Below is a small trained network, with its code and all its weights. Each question gives an input and a class and asks what happens when units are switched off, that is, made to give their printed mean instead of their output.

import numpy as np


def w(rows, s, z=0):
    codes = np.array(rows[::2]) - 128.0
    scale = np.full(codes.shape[1], s)
    scale[-1] = z or s
    return codes * scale


def norm(h):
    return h / np.sqrt((h * h).mean(-1, keepdims=True) + 1e-5)


def f(y):
    return np.maximum(y, 0)


def log_softmax(a):
    a = a - a.max(-1, keepdims=True)
    return a - np.log(np.exp(a).sum(-1, keepdims=True))


def net(x, mask):
    res = np.array(x, float).reshape(1, 7) / 4 @ E
    u = 0
    for l in range(2):
        y = f(norm(res) @ A[l][:, :-1].T + A[l][:, -1])
        res = res + np.where(mask[u : u + 5], y, B[l][:, -1]) @ B[l][:, :-1]
        u += 5
    return log_softmax(norm(res)[-1] @ U[:, :-1].T + U[:, -1])


A, B = {}, {}
E = w([
[57,100,204,126,207,126,88,123,48,171,20],'x0',
[120,125,123,130,135,132,116,127,122,118,135],'x1',
[149,255,152,192,196,55,157,138,126,152,211],'x2',
[129,125,127,128,129,125,133,135,128,132,126],'x3',
[125,128,126,126,127,129,125,121,125,122,130],'x4',
[90,94,18,158,129,170,182,85,127,236,146],'x5',
[128,129,131,126,129,129,145,140,141,138,113],'x6',
],0.0088)
A[0] = w([
[44,174,191,116,153,73,77,149,84,107,3,165],'0.n0',
[117,238,147,180,206,84,69,109,155,164,91,132],'0.n1',
[120,70,81,190,160,187,166,156,98,212,179,254],'0.n2',
[199,114,202,127,55,81,105,205,166,18,181,77],'0.n3',
[123,85,193,183,224,167,133,66,80,182,91,81],'0.n4',
],0.0063,0.003)
B[0] = w([
[183,131,136,113,88,142,105,144,77,183,195,226],'0.n0',
[105,135,167,134,172,96,156,144,186,124,144,214],'0.n1',
[102,155,154,158,104,162,120,89,119,133,116,244],'0.n2',
[99,102,90,161,178,105,158,157,144,98,103,255],'0.n3',
[107,148,92,126,140,106,112,95,151,95,10,195],'0.n4',
],0.013,0.0076)
A[1] = w([
[209,140,115,51,89,206,70,202,24,131,175,3],'1.n0',
[73,146,193,131,138,116,144,142,50,141,174,15],'1.n1',
[91,82,139,157,21,221,123,148,204,63,134,23],'1.n2',
[109,69,89,117,88,87,121,224,114,85,105,1],'1.n3',
[43,121,202,154,70,241,140,126,172,151,255,93],'1.n4',
],0.0074,0.0043)
B[1] = w([
[209,121,155,106,104,135,199,128,34,21,142,182],'1.n0',
[186,162,106,29,149,88,61,44,143,196,170,160],'1.n1',
[99,51,128,80,181,148,89,61,206,97,126,254],'1.n2',
[135,85,41,22,175,214,43,181,190,70,66,209],'1.n3',
[177,113,99,91,2,67,218,107,139,151,198,231],'1.n4',
],0.0083,0.0049)
U = w([
[162,50,60,69,152,162,62,185,177,51,97,178],'0',
[90,39,71,113,60,175,164,54,194,145,167,92],'1',
[216,72,202,66,85,161,79,171,9,86,105,121],'2',
[79,75,103,140,80,194,59,88,67,193,59,200],'3',
[99,132,132,212,200,76,182,220,190,46,216,37],'4',
[172,211,91,184,64,99,168,98,145,187,200,254],'5',
[176,196,214,103,187,61,62,188,97,180,175,177],'6',
[66,201,173,196,195,90,141,59,146,183,58,37],'7',
],0.012,0.004)

Each question gives the input, the list of numbers given to net, and the class t.
The units are the neurons (one row each of A and B). Each row of codes is followed by its name. A weight is (code - 128) times the scale printed after its matrix; where a second scale follows, it is the last column's (A, B and U).
mask holds one flag per neuron, layer by layer. A switched-off neuron (its flag False) gives its mean, the last column of its row in B, instead of its output. The means were averaged over made-up inputs and are rounded, as every weight is.
A unit's drop is (log p(t) with every unit on - log p(t) with that unit switched off) / (log p(t) with every unit on - log p(t) with every unit switched off).
The circuit of an input: a set's keep is (log p(t) with only the set's units on - log p(t) with every unit switched off) / (log p(t) with every unit on - log p(t) with every unit switched off). Starting from all 10 units, units are removed one at a time, each time the one whose removal leaves the highest keep (on an exact tie, the one counted first), for as long as the keep stays at least 0.8.
units of the circuit, in order: the units of the circuit, biggest drop first
top k neurons: the k neurons with the biggest drops, biggest first
top k neurons in layer l: the k neurons of layer l with the biggest drops, biggest first
drop of u: that unit's drop, to one decimal
input [3,1,-1,-7,4,-2,-7], class 2: top 2 neurons	[0.n0; 1.n0]
input [7,5,2,1,-5,0,1], class 6: units of the circuit, in order	[0.n0]
input [5,-5,-5,-4,-1,0,6], class 2: units of the circuit, in order	[0.n0; 1.n0]
input [6,-5,-1,-7,7,-2,5], class 2: top 2 neurons	[0.n0; 1.n0]
input [2,-2,5,4,0,0,2], class 6: top 2 neurons in layer 0	[0.n3; 0.n0]
input [7,-8,1,-6,-3,-1,-5], class 6: top 2 neurons	[0.n0; 0.n1]
input [0,2,1,-8,4,4,7], class 5: top 3 neurons	[0.n2; 0.n3; 1.n4]
input [5,-2,4,-5,-1,0,-6], class 6: top 3 neurons in layer 0	[0.n0; 0.n3; 0.n2]
input [6,5,1,0,-6,-2,5], class 6: top 3 neurons	[0.n0; 0.n1; 0.n4]
input [1,1,0,2,5,4,-2], class 3: top 3 neurons in layer 0	[0.n1; 0.n3; 0.n4]
input [7,-4,3,-2,-3,-2,-3], class 6: top 2 neurons	[0.n0; 0.n1]
input [7,-5,-8,3,-3,0,-8], class 2: top 2 neurons in layer 1	[1.n0; 1.n2]
input [8,5,-2,2,-7,-3,8], class 2: top 2 neurons	[0.n0; 1.n0]
input [3,-5,-4,-8,0,-3,-5], class 2: units of the circuit, in order	[0.n0]
input [-1,-5,2,-4,7,6,0], class 5: drop of 1.n4	0.2
input [3,-3,-4,-7,8,-2,-7], class 2: drop of 0.n1	0.0
input [-1,4,2,-4,6,3,6], class 5: drop of 1.n3	0.1
